In the rows, 128 means zero.
Each row is followed by its class.
[122 143 148  89 154 120 112 118 119 134 112 114  98 152  87  91 107 123
 130 115 116  80 132 108  94 109 140 154 150 142 118 143 112 110 134 113
 126 127 139 136 127 119 152 116  90 138 153 125 100 142 120 150 121]
<104>
[110 126 146  97  90 152 142 113 121  85 130 130  85 132 142 104  81 110
 125 173 168 133 149 115 142 114 120 126 162 141 125 122 165 106 190 138
 118  98 121 138 131 113  98 137 115 127  87 134 144 137 115 118  98]
<178>
[124 196  95 117 174 138 139  75 132  55 150  81 146 142 164  58  96  93
 139  38 111  52 181 134 136 157  76 134 129 171 143 145  59 119 165 138
 109 189 165 179 130 129 134 134 189 189 123 101  81  80  93 116 107]
<178>
[122 116 166 115  87 142 126 118 134 114 145 143 105 111 145 116  88  97
 118 158 184 148 171 104 140 101  99 124 145 116 121 125 171 118 162  94
 135  88 130  99 123 139 152 143 151 140 115 110  91 164 124 129  88]
<98>
[141 105 181 152 133 128 172 130 122 132 143 138 105 100 141 116  99  65
 111 110 101  75 175 110 154  94 122 178 169 143 147  89 123  99 143 129
 169 103 176  90 148 113 123 112  94 136 106 129 112 174 178 136 136]
<178>
[ 92  91 147 158 133 133 106 105 167 134 103 128 138 157 157 126 157  72
 144 137 120 141 157 125 156 154 142 145 158 131 158 100 152 140 113 107
 139 136 147 136 140 116 126 119 113 121 115 144 143 159 184 135 153]
<198>
[115 145 131 101 142 120 122 120 118 133 114 130 109 152 100 100 115 142
 123 112 123  80 117 102 101  97 152 148 145 119 120 137 103 107 128 109
 131 124 136 136 135 126 136 111 103 128 136 129  98 154 102 152 122]
<6>
[171 196 164  91 137 122  97 104 148 113  95 108  74 147 135 154 113 214
 145 115 159  87 106 175 143  85  58  73  84 152 177 193 179 167 100  79
 173 206 129 152 137 155 137 103 153  34 195  95  51 212 103 147  96]
<98>
[137 112 183 111 132 116 136 102 114 127 147 166  78 124 155 158 139 177
  81  94  88 109 100 151  95 161 182 129 112 138 170 119 142 139  99 134
 121 134  73  68 141  87 113 107 107  98 111 107 212 101 209 107 115]
<98>
[163 156 176 119 109 151 124 107 115 113 130 191  83 111 140 142 204 133
 105  88 138 114  89 135 123 155 122 150 109 162 184 123  89 119 150 103
 157  83 132 133 187 161 110 129 156 119 129 112 125 183 112 149 168]
<101>
[166 165 173 114 110 111 145  97 149 105 126 224 116 143 150 141 159  79
 121 104 126  36 153 113 157 156  88 176 128 121 123 101 104 120 145 125
 144  59 161 104 192 147 140 135 145 127 162 125 135 227 174 113 152]
<56>
[131 116 131 105  92 143 123 125 124  96 132 133 107 113 142 100  72 106
 119 172 171 126 139 111 148  96 106 150 169 118 128 129 172 111 168 147
 131 111 117 117 135 108 104 142 125 127 109 114 124 141 128 118 101]
<178>
[100 130 137 162 119 129 107 110 167 139 102 135 148 147 158 121 146  83
 142 139  99 159 160 127 138 159 154 148 155 134 141 110 142 151 109  98
 154 145 133 139 134 130 129 131 108 121 129 144 109 166 191 118 161]
<9>
[121 117 146 116 126 111 123 119  82 117 175 113 115 148 114 162 113 118
 101  95  86 106 151 100 137 168 103 168 120  88 126  92 146 149 115 134
 165 182 167 121 176 124 139  73 138 160 153 121 186  74 132  43 127]
<56>
[ 84 114 151 140 139 143 107 115 174 141  93 114 171 154 157 128 154  59
 137 135 116 129 169 135 129 153 151 142 161 119 141  88 142 143 114 107
 147 145 144 121 131 132 125 123 112 125 138 152 108 162 182 124 149]
<6>
[ 88 122 148 133 115 151 102 141  99 149  95  56  79 142 122 135 145 137
 111  79 104 110 106 137 114 138 209 152  86 176 147 129 177  89  96 105
  87 162 148 129 154 109 117 127 136 115  93  90  63  90 187  75 147]
<178>
[ 96 149 161 118 118 126 119  93 113 106 103 122  76 120 137 120 153  66
 156 111 121 114  90  78  72 116 195 163 146 161 130  88  99  82  77  79
 118 185 104 103 153 135 118 143 153 126 170 111 104 147 170 165 116]
<101>
[132 148 132  98 143 104 120 125 119 146 140 136 110 161  91  78 102 132
 126 104 126  97 128  92 100 111 139 148 153 129 119 137  98  99 126  96
 137 130 130 151 121 135 166 116 106 125 138 127 101 141 113 149 119]
<104>
[136 161 164 114 105 130 166  81 141 123 132 118 155 147 103 102 113  88
 145 119 122 162 111 128  62 120 173 147 118 162 112  84  98  73  87 113
 115 128 106 123 139 121 135 142 127 124 150 126 100 124 145 166 120]
<104>
[ 91 178 174 113 163 120 136 136 131  82 138 143 138 112 165  90 112 124
 106 127 111  63 149 161 114 137 101 106 196 159 134 155 110 118  90 174
 123 118  79 151  84 109  95 123 158 144 183 131  43 147 146 111  77]
<9>
[132 122 138 110 100 122 141 119 133  79 131 141 143 112 132  97  72 144
 123 163 162 125 177 108 135 108 124 128 158 130 119 142 164 129 190 137
 124  78 113 125 139 101 107 143 124 126 118 106 167 121 121 141  91]
<201>
[143 182 159 111 129 111 172 143 114 122 135 172 197  99 151 121  98 110
 102  79 111  73 152 119 134 103 126 145 155 143 161 108 121 119 121  79
 168 121 144 148 158  97 119 140 143 121 148 112  73 180 132 142 135]
<6>
[121 135 145 128  90 150 130 133 133  98 131 118 137 123 149 120  54 141
 130 181 152 147 190 107 149 114 111 144 167 146 113 126 158 118 181 133
 129  98 131 133 127 128 126 145 132 148  93  98 133 135 126 136  96]
<9>
[128 126 122 116  92 131 119 124 126  91 122 134 120 101 148 112  70 114
 117 166 164 138 172  97 150 107 141 139 169 140 135 132 145 106 177 112
 145  98 121 110 139 144 129 136 150 140  92 108 126 121 122 129 105]
<101>
[106 100 154 142 121 121  93 119 167 132 110 142 141 158 150 124 179  65
 146 132 121 145 162 128 149 161 151 151 172 122 143 100 158 140 112 101
 159 147 135 147 141 142 106 124 108 119 136 140 136 156 189 118 148]
<56>
[ 44  59 137 153 105 116 135 101 108 100  96  81  61 116 154 159 126  55
 111  78  99 119 128  88 128 134 184  97 115 154 142  90 173 135  90 149
 113 168 163  82 156  76 104 143 148 144 165 100 151  50 188 117 161]
<178>
[176 145 181 115 108 121 139  78 130 122 123 153  64 137 122 103 161 101
 135  87 149 126  57  89  60 101 150 137 122 126 112  79  82  99 112  78
 112 144 122 105 147 160 154 120 132 136 123 134  90 170 158 152 112]
<98>
[117 142 157 165 137 126 168 105  86 161 179 175  83 159 160 119  71 142
 156 114 119  89  45 122 102 161 138 106 149 137 167  69 116 135  79 150
 106 123 148 145 170 173 141 124 113  98 162 148 184 114 142 141 102]
<178>
[107 125 128  92  96 122 122 128 122 109 147 137 135 121 155 118  57 141
 116 174 169 138 190 114 156  86 116 142 167 138 137 128 174 109 168 126
 136 111 132 124 129 116 139 127 132 139 117 108 120 128 127 133  92]
<198>
[105 134 110 172 108 149 123  90 114 133 107 112 102 102 130 181 166 132
 164  83 116 146 103 118 150 159 108 148  93 120 141  63 161 112 108 109
 137 111 186 130 168  84 112  73  96 128 108 153 169  59  97  92 148]
<178>
[124 165 204 121 123 125 166  77 104  98 117 115  92 125 133 113 106  74
 133 101 110 105 100  93  75 111 183 138 162 161 147  87 101 112 117  93
 112 153 146 132 155 109 106 110 120 149 139 158 143 140 160 146  85]
<198>
[124 137 139  94 142 104 111 118 135 132 125 143 105 123  94  96  94 158
 122 111 144  64 150 104  91  96 135 139 155 144 121 121 106 121 127 103
 130 112 129 137 134 122 137 114 101 143 130 127 102 168 111 140 124]
<203>
[120 129 163  90 107 149 118 141 127  93 118 117 129 117 141 111  77 134
 109 170 177  91 162 116 137  89 120 152 170 117 112 131 158 124 178 133
 116  97 136 112 134 118 116 130 129 139 103 108 107 163 127 124  83]
<6>
[119 140 188 173 116 127 175 136 124 120 160 156 127 129 137 126 148  85
 128  89 113  82 133 126 107 152  79 166 149 150 159  96  94 134 158 129
 163  79 161 150 147 136 158 121 130 123 145 151 129 169 141 181 122]
<201>
[128 179 162 139 124 128 149  92 128 137 110 142 147 118 130 116 124  69
 148  90 128 152 106  94  43  75 189 150 129 155 107  84  69  79 100 103
 132 140 123 111 147 141 125 111 126 125 157 146 105 148 144 189 140]
<6>
[143 185 163  59 124 127  98  95 171  86 145 194 111 194 143 164  71 202
 146 154 116  83  97 189 108  97  90 169 137 139 111 102 112 151  69 113
 136 153  91 128 115 187 171 135 101 108 157  98  76 197  83 127 180]
<6>
[123 123 170 114  83  98 131  84 128 103 115 104  97 119 117 129 155 132
 131 116 128 158  70 137  56 106 216 134 146 152 133  66  84 131  94 118
 113 180 106 128 159 128 111 113 105 155 130 127 116 150 173 168 144]
<203>
[ 92 111 131 147 128 136  80 116 163 137  99 123 153 145 161 121 163  70
 130 143 117 128 162 114 139 146 154 158 175 125 151  98 139 145 115 110
 152 152 122 127 128 150 130 118 115 134 127 155 115 136 180 121 159]
<101>
[130 162 128  97 139 130 108 118 128 136 113 110  83 149  88 113 104 158
 128 121 120  98 134 110  87 112 141 141 124 144 111 158 110 120 126 106
 141 138 138 141 119 140 156 118  97 134 136 133  85 162 120 151 109]
<9>
[ 65 117 189 144  99 134 163  83  76  81 142 135  65 103 123 152 134  85
 124 102 103 132  77 146 126 112 192 101  99 129 142 107 154 158 108 119
 100 125 170  87 202  96 119 114 136 115 130 123 119 105 136 112 153]
<98>
[105  96 143 146 124 121 105 115 174 132 114 137 144 154 152 125 179  61
 146 126 106 143 169 124 142 155 154 148 169 122 141  96 152 149 116  99
 156 143 135 141 145 137 108 117 103 117 134 150 148 145 179 122 158]
<56>
[117 136 113 131 118 134 113 134 104  84 104 124 118  79 130 153  33 150
 118 107 119  66 141 138 123 132 155 115 115 129 146 113 174 181 106 111
 147 105 159 118 178  89 139 150 124 130 111 145  96  44 159 135 114]
<9>
[103 115 153 141 131 118 105 116 168 145 104 121 170 162 141 106 147  67
 136 131 115 130 158 122 147 153 141 150 183 111 142  94 150 143 113 108
 147 138 145 136 139 123 143 109 101 120 142 143 118 157 191 111 153]
<104>
[105  88 152 142 124 123 106 110 164 154  92 136 139 163 151 124 165  62
 143 137 109 141 144 124 136 164 157 143 159 111 154  95 151 149 116  81
 154 140 128 119 134 122 136 113 105 113 129 139 128 157 202 122 155]
<98>
[126 133 149  89 139 115 116 126 109 122 122 140  95 149 109  85 114 127
 137  92 119  70 121  98 103  99 151 153 151 137 126 137 117 101 151 115
 138 135 142 130 134 132 138 120 131 124 149 121  87 150 107 151 114]
<49>
[104 101 154 146 124 120 107 119 166 143 118 127 158 160 155 108 144  59
 146 134 102 148 157 117 145 151 147 149 189 107 143  93 146 156 112  97
 148 142 144 136 130 129 124 112  98 119 141 150 141 150 175 107 159]
<104>
[ 91 155 155 133  82 134  80 103 102 133 159 139 115 121 163 149 126 133
 111  60 131 105  86 125 138 129 173 157  51 136 168 126 163 141 104 154
 119 160 172  88 140 121 124 111 190  91 162 134 103  79 121  87 136]
<49>
[134 144 139  94 158 127 125 124 127 141 115 128 116 150  97  99 113 143
 126 113 126  70 139 109  90  95 150 147 143 130 113 127  87 102 141 110
 137 118 149 133 119 132 138 115  89 136 127 140 103 151 109 159 113]
<6>
[137 121 140  93 145 114 138 106 123 146 121 143  80 158  84  98 123 139
 131 105 119  83 110  98  92 122 146 140 136 133 130 136 105 118 132  88
 140 117 130 125 127 126 169 111  97 124 128 126 110 138 126 167 100]
<98>
[124 138 143 105 152 117 115 109 124 136 111 132 100 152 101 104 135 149
 127 111 138  79 118 110 114 100 127 144 147 136 133 133 109 104 124 117
 132 117 143 141 129 123 158 118 101 138 139 134 100 144 119 170 103]
<198>
[122 147 127 101 151 123 106 106 107 141 107 133  94 140  98  92 130 138
 121 118 133  86 113  83 103  93 152 151 136 145 122 148 104 102 118 113
 136 134 131 127 130 147 149 112 106 138 148 132  87 139 103 159 116]
<101>
[116 139 146  93 149 118 113 119 119 127 128 134 103 148 109  83 108 121
 128 100 122  70 136  93 115 103 148 149 143 142 129 139 120 111 144 115
 133 130 131 134 121 131 146 117 124 131 140 130  99 154 103 160 123]
<49>
[139 109 191  99 138 139  77 144 110  27 164 151  78  89 115 104   4  71
 200 149 170  95 156 122 194 119 100 137 195 142 143 134 134 146 201 109
 112  98 158 181 150 156 142  68 146 174 155  94 125 143 144 156 118]
<201>
[133 144 143 103 156 114 115 101 120 149 100 149  97 162 100  92 130 140
 125  99 137  83 117 109 100 113 142 131 116 131 117 146 107 105 128  87
 134 109 125 125 125 119 168 116 105 123 132 122  94 133 122 155 116]
<98>
[ 96  99 153 146 127 132 110 114 166 135 106 136 148 155 169 105 178  56
 149 117 108 143 154 119 149 151 159 155 159 130 139  97 158 133 120 107
 141 143 131 117 140 132 125 123 135 116 132 139 110 173 176 126 159]
<49>
[118 119 154  94  94 133 110 141 114  83 154 133 127 118 168  94  61 137
 125 151 157 127 190 116 157  83 137 152 175 135 133 121 178 121 197 132
 137 119 114 131 132 114 117 142 142 136  95 106 144 117 132 137  98]
<49>
[124  95 176 123 113 108 165 145 108 117 103 165  53 148 154 152 172 117
  94 136 135  75 106 115 139 168  60 164 168 171 187 128 118 128 141 148
 169 103 187 142 125 128  91 122 124 120 121 109 136 216 130 141 139]
<198>
[118 157 139  86 139 109 120 108 123 133 128 136 126 148  90  89 111 126
 120 100 128  93 107 100  99 105 135 147 145 136 124 124 110 111 123 114
 127 119 125 141 134 119 172 108 104 126 154 133  93 133 115 158 130]
<104>
[105 108 150 167 129 117 105 122 173 131  95 141 170 151 151 115 160  64
 142 128 114 135 160 130 142 159 158 144 166 123 145  96 142 140 119 106
 156 123 123 134 130 120 123 119 107 116 127 146 130 154 189 133 167]
<201>
[110 154 138  96 149 119 122 125 115 142 131 108 108 154  80  93 103 122
 133 106 125  85 122  97  90 116 124 141 145 137 120 148 104 105 135 110
 118 123 140 152 114 128 166 107  98 129 147 137 103 147  98 162 110]
<104>
[125 137 173 104 110 116 100  88 121 133 131 126  66 133 152 109 140 120
 145 112 124 134  90  98  87  73 214 169 118 157 120  70 112 102 114 128
 118 171 123 100 155 145 141 113 136 128 138 127 126 163 172 154 148]
<49>
[131 104 160 105  85 131  96 120 133  82 107 121 114 121 135 123  89 115
 118 170 169 130 165 123 136 103 120 153 144 132 125 133 186 119 180 144
 140 121 141 126 144 125  90 130 126 131 121 105 118 138 142 123 105]
<56>
[118 119 165 123 103 137 127 125 129  90 130 151 135 111 136  95  65 111
 114 158 195 144 158 128 144  98 101 121 159 154 129 125 168 114 164 134
 116  97 127 114 139 110 105 141 128 124  81 108 122 152 112 114 117]
<203>
[104 105 147 169 126 124 103 116 170 124  88 137 168 146 150 125 153  66
 150 136 115 140 164 134 135 155 151 142 164 114 137  93 155 149 120 111
 153 126 131 124 140 121 118 114 100 122 133 149 134 147 185 127 163]
<201>
[111 152 165 137 129 114 122 143 104  78  98 122 139  60 124 172  82 156
 107 128 152  41 135 167  98 117 135 113 124 102 132  67 170 127  67 155
 187 121 152  91 159  93  86 150 164  89 120 150  54  84 147  87  88]
<201>
[ 96 109 161 152 120 128  95 108 180 147  99 136 168 154 148 120 157  79
 146 128 128 135 167 131 140 157 144 146 168 128 146  87 145 156 116  95
 142 139 134 132 149 125 124 112 105 124 131 146 128 181 182 113 161]
<203>
[155 186 174 126 118 127 154 130 131 134 116 207 105 142 167 161 147 145
  99  98 140  56 156 148 117 138 119 132 128 161 153  88  82 103 153 124
 177  86 163 105 166 157 120 130 153 102 138 125 119 157 135 123 150]
<6>
[109 186 186 140 117 121 158  79 108 142 110 100 113 130 121 100 135  40
 158  81 142 129  49  59  69  82 158 122 156 149 117  75  97  64  76 102
 108 193 168 121 127 166 110 147 151 118 183 127  59 175 115 130 106]
<178>
[104 142 117 107 143 122 105 115 109 131 117 131 102 136  90 100 112 133
 118 112 130  84 138  85 108  91 153 147 140 142 124 152 108  95 111 119
 143 127 128 130 125 145 147 121 114 139 136 128  86 126 103 165 122]
<101>
[111 132 150  96 112 151 139 123 138  94 126 117 152 121 146 114  75 128
 118 178 166 110 186 123 146 109 113 138 145 147 123 117 151 106 193 142
 109  91 127 120 126 110 110 141 136 132 107 112 134 127 120 136  97]
<6>
[233 117 181 158 131 170  80 114 151  89 155 157  73 183 152  99  25 182
 159 107 118  83  97 164 170 173  31  82 131 129 188 156 174 172 133 122
 108 165 122 203 138 165 158 116 122 175 202 117  75 156 168 167  61]
<9>
[ 56 120 127 132 134 102 162 109  78 115 183 130 136 143 147 129  64  83
 174  63  78 176 137 103 131 160 152 139  87 172 113  91 128  85 109 127
 131 156 167 150 133 111 188 120 179 132 120 110 144  86 138 106 139]
<49>
[133 180 146 117  94 122 153  74 117 138 134 144  82 115 115 108 152  82
 140 113 137 141  65  93  84 116 186 140 140 142 123  74  92  44  61 120
 107 121 100 102 134 146 103 134 140 137 162 142  98 128 132 123 107]
<178>
[ 98 113 143 155 127 126 106 116 165 137 104 131 162 153 165 114 162  64
 149 117 110 138 163 126 150 150 156 149 159 122 140  91 149 126 121 106
 151 143 129 119 132 132 132 124 132 114 124 143 118 155 166 128 160]
<49>
[148 160 214  30 125 152  94  82 149  50 172 109 118 170 172 131 153 139
 108  69 127  74 168 149 153  90  80 104  96 112 130 105 161 169 146 116
  81 139 125 152 180 162 116  65 112 137 121 150 151 204 152  90 146]
<56>
[ 98 112 133  91  97 115 116 139 126  94 148 117 145 113 132 104  64 108
  99 168 161 113 193  98 135 112 139 163 164 122 119 131 163 126 185 125
 144 110 121 138 132 103 122 129 137 135  94 112 141 128 129 126  98]
<56>
[185 135 145 103 102 100 165 135 146 120 151 188 122 122 111 129  90 118
 101 112 136   4 157 127 123 119  89 156 140 132 151  93  82 134 142 110
 143  81 180 111 135  96 106 109  77 125 121 151 154 193 124 121 154]
<203>
[130 167 198 142 118 115 161  95 125 106 118 124 111 130 149 130 147  78
 128 107 140 132 112 107  79 112 163 124 166 150 122  78  90 113 118 106
 103 148 130 127 144 136 134 116 118 141 127 151 155 162 203 152 108]
<198>
[113 113 170 122  87 136 117 131 130  88 147 129 122 110 140 108  57  89
 127 186 163 135 179 113 166 105  96 168 183 118 122 125 174 119 165 138
 139  97 153 109 125 112 109 138 138 132 121 104 124 144 117  95 104]
<104>
[161 128 145  97  99 151 109 142 149  65 136 132 105  92  84 162  91 121
 195 121 183 134 108 150 108 121 102  74 163 113 125 130 148 163 113  81
 102 141 101 132 176 152 100  52 144  92 193 129 124 107 111 138 101]
<203>
[130 148 186 118  96 114 131  66 128 122 123 103  84 140 146 125 164 134
 135  95 139 135  77  93 113  59 171 137 107 155 135  68 107  83 102 118
  95 149 152 123 155 132 138 118 129 130 126 129 124 174 159 166 126]
<198>
[112 111 159  91 101 130 127 122 125  88 135 156 113 108 153 106  81 140
 118 177 185 123 181 104 147  95 104 162 172 147 126 122 173 108 173 129
 131  92 134 125 135  96 112 129 136 137 115 102 127 135 139 128  78]
<198>
[170 159 162 115 104 127 155  82 121 123 121 181  20 150 123 139 114 109
 126 125 138  84 118 120 146 144  88 157 113 153 153 112 116  66 137 132
 172 102 177 104 151 138 115 105 111 117 129 126 128 215 126 107 123]
<178>
[113 182 181 119 106 111 159  71 106 130  95 131 110 141 122 130 182 128
 123 106 143 144  46  95  44 107 196 126 134 151 126  59  87  68  90  96
 110 148 101 128 168 105 116 123 131 113 138 129 141 154 133 169 117]
<198>
[ 84 108 150 159 104 122 116  82 119  88 119 141 141 162 187 116 171  73
 127  45 135 124 126  93 147 140  81 155  56  86  78  99 134 147 128 128
 121 106 178  95 177 151 192 115 199 137 129 136  60 133 123 104 171]
<49>
[ 98  59 133 117  97 102 118 130 109 122 171 104  76  93 122 123  85  57
  68  86 120 125 122 112 113 113 185 132 105 132 161  97 148 102 185 136
 127 176 198  51 104  83 151  89 126 143  99 124 111 103 140  82 154]
<49>
[101 125 183 139 110 133 118 116  77  90  54  98  73 125 124 160 121 154
 115  93 125  62 120 120  87 149 158 153  77 187 154 119 158 140  86 107
 151 132 187 135 172 113  68 128 142 101 149 114 108  30 162  98 124]
<101>
[ 97  67 182  86 131 140 170  80 111 151 135 151 179 192 132 103  52 130
 153 172 122 108  83 123 143 189 126  98 137 133 197 116 150 142 179 135
  78  56 166 126 194 200 141  85 116  94 160  64 135 214  94 184 138]
<98>
[145 148 165 128 103 114 150 102 118 144 141 131 122 113 116 116 107 125
 151 104 132 145 106  99  54  98 175 127 138 146 125  66  90  92 116  94
 134 152 142 128 163 140 107 124 134 125 128 137 125 166 121 126 114]
<203>
[135 126 141  92 145 119 116 122 116 134 139 146  98 150 100  82 112 130
 137  95 116  92 139  95 115  98 152 164 141 138 124 142 113  98 150 118
 149 128 139 135 127 136 148 105 112 133 125 130 104 162 110 163 123]
<49>
[125 131 138  97 150 121 126 117 126 139 124 119 104 144  86 104 142 137
 120 114 129  81 125  99 107 112 142 169 146 144 133 140  95 114 132 106
 129 128 145 137 118 114 149 122  99 136 126 131 123 138 119 168 108]
<198>
[100 110 143 163 133 123 104 119 173 132  98 153 165 153 147 117 176  74
 153 130 118 137 155 129 147 164 146 138 161 119 136  99 144 135 120 116
 142 111 120 137 133 129 125 121 109 117 131 150 125 160 178 135 166]
<201>
[143 167 159 132 122 133 166 111 155 118 101 184 148 145 143 142 187 125
 124  97 128  51 154 114 151 128 102 152 141 114 126  68  94  94 137 121
 151  58 165 116 173 127 100 107 119  94  94 159 135 182 128 122 152]
<6>
[151  94 150 146 128 137  91 140 136 132 127  88  36 165 174 104 190 102
 177 110 127  84  75 180 135 125  64 136 120 154 162 107 123 137 115 152
  71  97 190 153 168 244 173 112 142 151 175 124  41 225 186 141 176]
<49>
[164 139 179 135 119 120 196 131 111 142 148 207  94  84 150 137 170 113
 109 107 137  97 109 119 146 142  90 125 148 169 181 117 117 123 135 123
 168  78 186 148 164 106 113 125 159 140 178 135  94 216 131 147 100]
<198>
[131 159 139  83 153 116 116 125 121 143 122 127 110 162  95  89 117 128
 136 118 130  87 131 105  98 108 129 151 158 133 107 140  99 106 120 113
 129 124 128 141 113 136 162 118  92 131 147 138 106 147 119 155 111]
<104>
[ 97 111 151 145 127 122 100 112 171 131 106 131 136 156 155 124 176  69
 141 129 116 126 171 123 144 157 154 140 179 123 145  89 157 150 111  98
 151 145 141 141 153 154 107 121 110 121 134 147 136 148 175 113 151]
<56>
[ 93  93 156 157 124 133 108 102 164 142  94 136 129 159 152 130 160  55
 144 130 109 146 150 127 131 175 153 134 156 119 156  90 150 144 120  81
 152 136 125 122 136 119 138 114 113 125 122 140 130 152 194 131 155]
<98>
[173 113 166 164 115 116 180 112 131 151  88 148  86 166 136  86 154 147
  86 112 138  51 154  94 154 131  90 157 128 139 135 119 121 108 118 125
 173  67 193 136 145 162  98 104 102 131 112 141  47 171 128 125 124]
<178>
[100 108 136 160 122 132 114 112 163 153  99 122 157 158 154 108 154  58
 151 138 124 139 132 119 148 151 146 145 170 114 145  87 147 127 104 110
 145 146 133 142 128 128 111 126 103 107 132 150 118 152 177 120 154]
<178>
